Below are the code and all the weights of a small trained network. Each question names an input and a class and asks about switching units off, where a switched-off unit gives its printed mean instead of its output.

import numpy as np


def w(rows, s, z=0):
    codes = np.array(rows[::2]) - 128.0
    scale = np.full(codes.shape[1], s)
    scale[-1] = z or s
    return codes * scale


def norm(h):
    return h / np.sqrt((h * h).mean(-1, keepdims=True) + 1e-5)


def f(y):
    return np.maximum(y, 0)


def log_softmax(a):
    a = a - a.max(-1, keepdims=True)
    return a - np.log(np.exp(a).sum(-1, keepdims=True))


def net(x, mask):
    res = np.array(x, float).reshape(1, 5) / 4 @ E
    u = 0
    for l in range(2):
        y = f(norm(res) @ A[l][:, :-1].T + A[l][:, -1])
        res = res + np.where(mask[u : u + 15], y, B[l][:, -1]) @ B[l][:, :-1]
        u += 15
    return log_softmax(norm(res)[-1] @ U[:, :-1].T + U[:, -1])


A, B = {}, {}
E = w([
[60,184,89,112,44,116,162,88,149,153],'x0',
[173,196,210,39,128,135,110,145,127,124],'x1',
[120,138,152,171,108,122,143,130,124,100],'x2',
[138,143,105,112,128,162,164,151,9,119],'x3',
[129,116,119,103,69,53,149,254,143,110],'x4',
],0.0097)
A[0] = w([
[121,72,131,78,108,124,71,98,122,158,48],'0.n1',
[188,149,123,149,224,115,122,184,82,80,38],'0.n2',
[196,60,89,183,172,144,83,164,107,77,86],'0.n3',
[138,97,144,152,105,111,105,134,217,137,8],'0.n4',
[96,85,142,192,158,80,128,124,126,184,60],'0.n5',
[128,204,190,62,156,86,150,125,130,181,136],'0.n6',
[93,58,53,176,142,188,199,160,48,153,74],'0.n7',
[69,226,24,140,87,96,190,94,130,137,123],'0.n8',
[151,157,138,200,144,211,174,53,129,197,100],'0.n9',
[167,105,163,104,163,137,142,134,140,105,30],'0.n10',
[159,178,221,103,171,130,190,116,84,151,88],'0.n11',
[86,117,108,102,156,14,137,254,113,124,108],'0.n12',
[127,58,61,175,178,82,162,105,232,134,78],'0.n13',
[89,153,110,103,196,147,193,141,40,101,2],'0.n14',
[171,69,165,146,165,96,52,126,182,77,123],'0.n15',
],0.0086,0.0042)
B[0] = w([
[94,122,101,154,187,107,87,139,98,137,138],'0.n1',
[46,110,161,82,107,124,190,90,131,171,208],'0.n2',
[11,92,245,132,185,154,220,185,72,207,223],'0.n3',
[118,171,89,81,178,58,71,106,181,84,177],'0.n4',
[195,77,115,108,97,112,142,102,179,118,169],'0.n5',
[128,64,168,177,46,96,126,68,139,124,221],'0.n6',
[234,120,143,143,16,65,78,64,141,143,233],'0.n7',
[36,34,188,59,179,165,145,174,108,158,254],'0.n8',
[149,182,85,162,197,210,95,238,159,164,234],'0.n9',
[157,109,161,179,120,107,179,112,120,180,161],'0.n10',
[168,75,125,143,75,121,65,80,167,142,211],'0.n11',
[190,166,85,198,145,236,128,173,144,115,251],'0.n12',
[168,115,146,171,43,94,103,76,142,108,231],'0.n13',
[97,125,97,119,174,77,133,95,79,1,185],'0.n14',
[61,130,141,37,205,84,141,106,80,141,236],'0.n15',
],0.0071,0.0068)
A[1] = w([
[185,151,101,156,116,155,151,171,145,101,89],'1.n1',
[145,180,154,64,94,149,96,111,110,136,103],'1.n2',
[97,62,29,155,132,90,204,98,132,180,125],'1.n3',
[150,137,91,100,98,149,173,109,9,77,67],'1.n4',
[153,173,128,168,212,181,89,60,112,145,98],'1.n5',
[153,156,115,147,128,123,129,172,132,111,75],'1.n6',
[76,174,137,131,148,71,99,100,219,84,24],'1.n7',
[127,128,159,144,117,122,127,165,46,128,32],'1.n8',
[174,159,180,65,93,122,157,126,140,124,35],'1.n9',
[136,152,146,84,153,142,134,103,149,142,62],'1.n10',
[157,111,133,163,72,123,125,105,100,109,176],'1.n11',
[110,90,122,106,137,127,190,210,156,154,103],'1.n12',
[38,136,113,97,77,151,127,130,143,145,116],'1.n13',
[148,163,87,112,107,124,137,111,142,150,5],'1.n14',
[168,150,71,151,131,116,157,198,170,116,83],'1.n15',
],0.012,0.003)
B[1] = w([
[139,125,103,154,114,174,122,111,134,136,171],'1.n1',
[140,68,128,178,124,98,109,138,130,80,187],'1.n2',
[160,161,189,122,73,104,92,127,88,107,233],'1.n3',
[139,146,86,72,225,54,134,133,244,156,235],'1.n4',
[110,165,87,130,47,158,167,181,132,99,255],'1.n5',
[97,141,103,116,97,147,132,113,128,121,151],'1.n6',
[157,135,78,71,198,91,137,139,132,121,227],'1.n7',
[93,104,109,96,140,111,141,102,152,101,205],'1.n8',
[163,135,127,189,57,136,94,91,76,152,181],'1.n9',
[111,136,100,175,119,110,148,160,97,139,175],'1.n10',
[177,146,103,115,153,93,44,124,128,125,214],'1.n11',
[69,157,143,137,132,200,132,96,120,140,240],'1.n12',
[127,91,211,134,196,142,194,142,61,143,225],'1.n13',
[116,139,182,135,139,127,108,145,126,125,129],'1.n14',
[116,186,68,154,109,197,131,108,124,113,177],'1.n15',
],0.011,0.0066)
U = w([
[52,88,253,91,169,132,213,137,55,167,175],'0',
[107,194,69,148,90,254,143,172,140,110,82],'1',
[137,143,89,51,203,21,138,125,188,121,222],'2',
[212,98,178,158,50,68,63,99,92,126,2],'3',
],0.014,0.00098)

Each question gives the input, the list of numbers given to net, and the class t.
The units are the neurons (one row each of A and B). Each row of codes is followed by its name. A weight is (code - 128) times the scale printed after its matrix; where a second scale follows, it is the last column's (A, B and U).
mask holds one flag per neuron, layer by layer. A switched-off neuron (its flag False) gives its mean, the last column of its row in B, instead of its output. The means were averaged over made-up inputs and are rounded, as every weight is.
A unit's drop is (log p(t) with every unit on - log p(t) with that unit switched off) / (log p(t) with every unit on - log p(t) with every unit switched off).
The circuit of an input: a set's keep is (log p(t) with only the set's units on - log p(t) with every unit switched off) / (log p(t) with every unit on - log p(t) with every unit switched off). Starting from the 12 units with the biggest drops (on a tie, the unit counted first), units are removed one at a time, each time the one whose removal leaves the highest keep (on an exact tie, the one counted first), for as long as the keep stays at least 0.8.
circuit, biggest first: the units of the circuit, biggest drop first
most important unit: the unit with the biggest drop
top k neurons: the k neurons with the biggest drops, biggest first
top k neurons in layer l: the k neurons of layer l with the biggest drops, biggest first
input [-2,8,0,-5,5], class 3: circuit, biggest first : [1.n9]
input [4,8,7,7,-6], class 3: top 2 neurons : [0.n11; 0.n6]
input [1,-6,7,-6,8], class 1: top 2 neurons : [0.n12; 1.n15]
input [2,8,8,2,-8], class 1: top 3 neurons : [1.n5; 0.n9; 0.n7]
input [6,-6,4,2,-5], class 0: top 4 neurons : [0.n8; 1.n13; 0.n12; 0.n9]
input [5,-6,6,1,1], class 3: top 3 neurons in layer 0 : [0.n7; 0.n3; 0.n15]
input [7,-8,6,8,2], class 2: top 2 neurons in layer 0 : [0.n7; 0.n3]
input [-8,-3,-4,-6,-6], class 0: top 3 neurons : [0.n3; 0.n15; 0.n12]
input [2,8,5,0,6], class 3: top 2 neurons : [0.n6; 0.n9]
input [-8,-3,-8,-8,5], class 0: top 2 neurons in layer 1 : [1.n4; 1.n12]
input [-5,6,-7,-5,-1], class 3: top 3 neurons : [1.n4; 0.n8; 1.n9]
input [-6,6,3,-6,3], class 0: top 2 neurons : [0.n15; 0.n7]
input [-8,-5,-7,-7,8], class 0: top 3 neurons in layer 0 : [0.n3; 0.n15; 0.n9]
input [0,2,5,2,-3], class 1: most important unit : 0.n9
input [8,-4,1,7,-5], class 0: top 2 neurons in layer 0 : [0.n8; 0.n9]
input [0,6,-5,6,-1], class 2: top 2 neurons : [1.n4; 0.n14]
input [6,-6,1,7,6], class 2: top 2 neurons : [1.n4; 0.n7]
input [0,4,2,2,-4], class 1: top 4 neurons : [0.n9; 1.n5; 0.n7; 0.n13]
input [6,-6,1,0,5], class 0: top 2 neurons in layer 1 : [1.n13; 1.n12]
input [-5,-8,7,8,0], class 2: top neuron : [1.n4]
input [4,8,-8,-4,6], class 3: top 2 neurons in layer 0 : [0.n6; 0.n9]
input [-7,8,1,2,1], class 3: top 2 neurons in layer 1 : [1.n9; 1.n13]
input [-2,8,-8,2,-7], class 3: top 4 neurons in layer 0 : [0.n6; 0.n11; 0.n12; 0.n3]
input [-3,-7,4,6,-7], class 1: top 2 neurons in layer 0 : [0.n9; 0.n6]
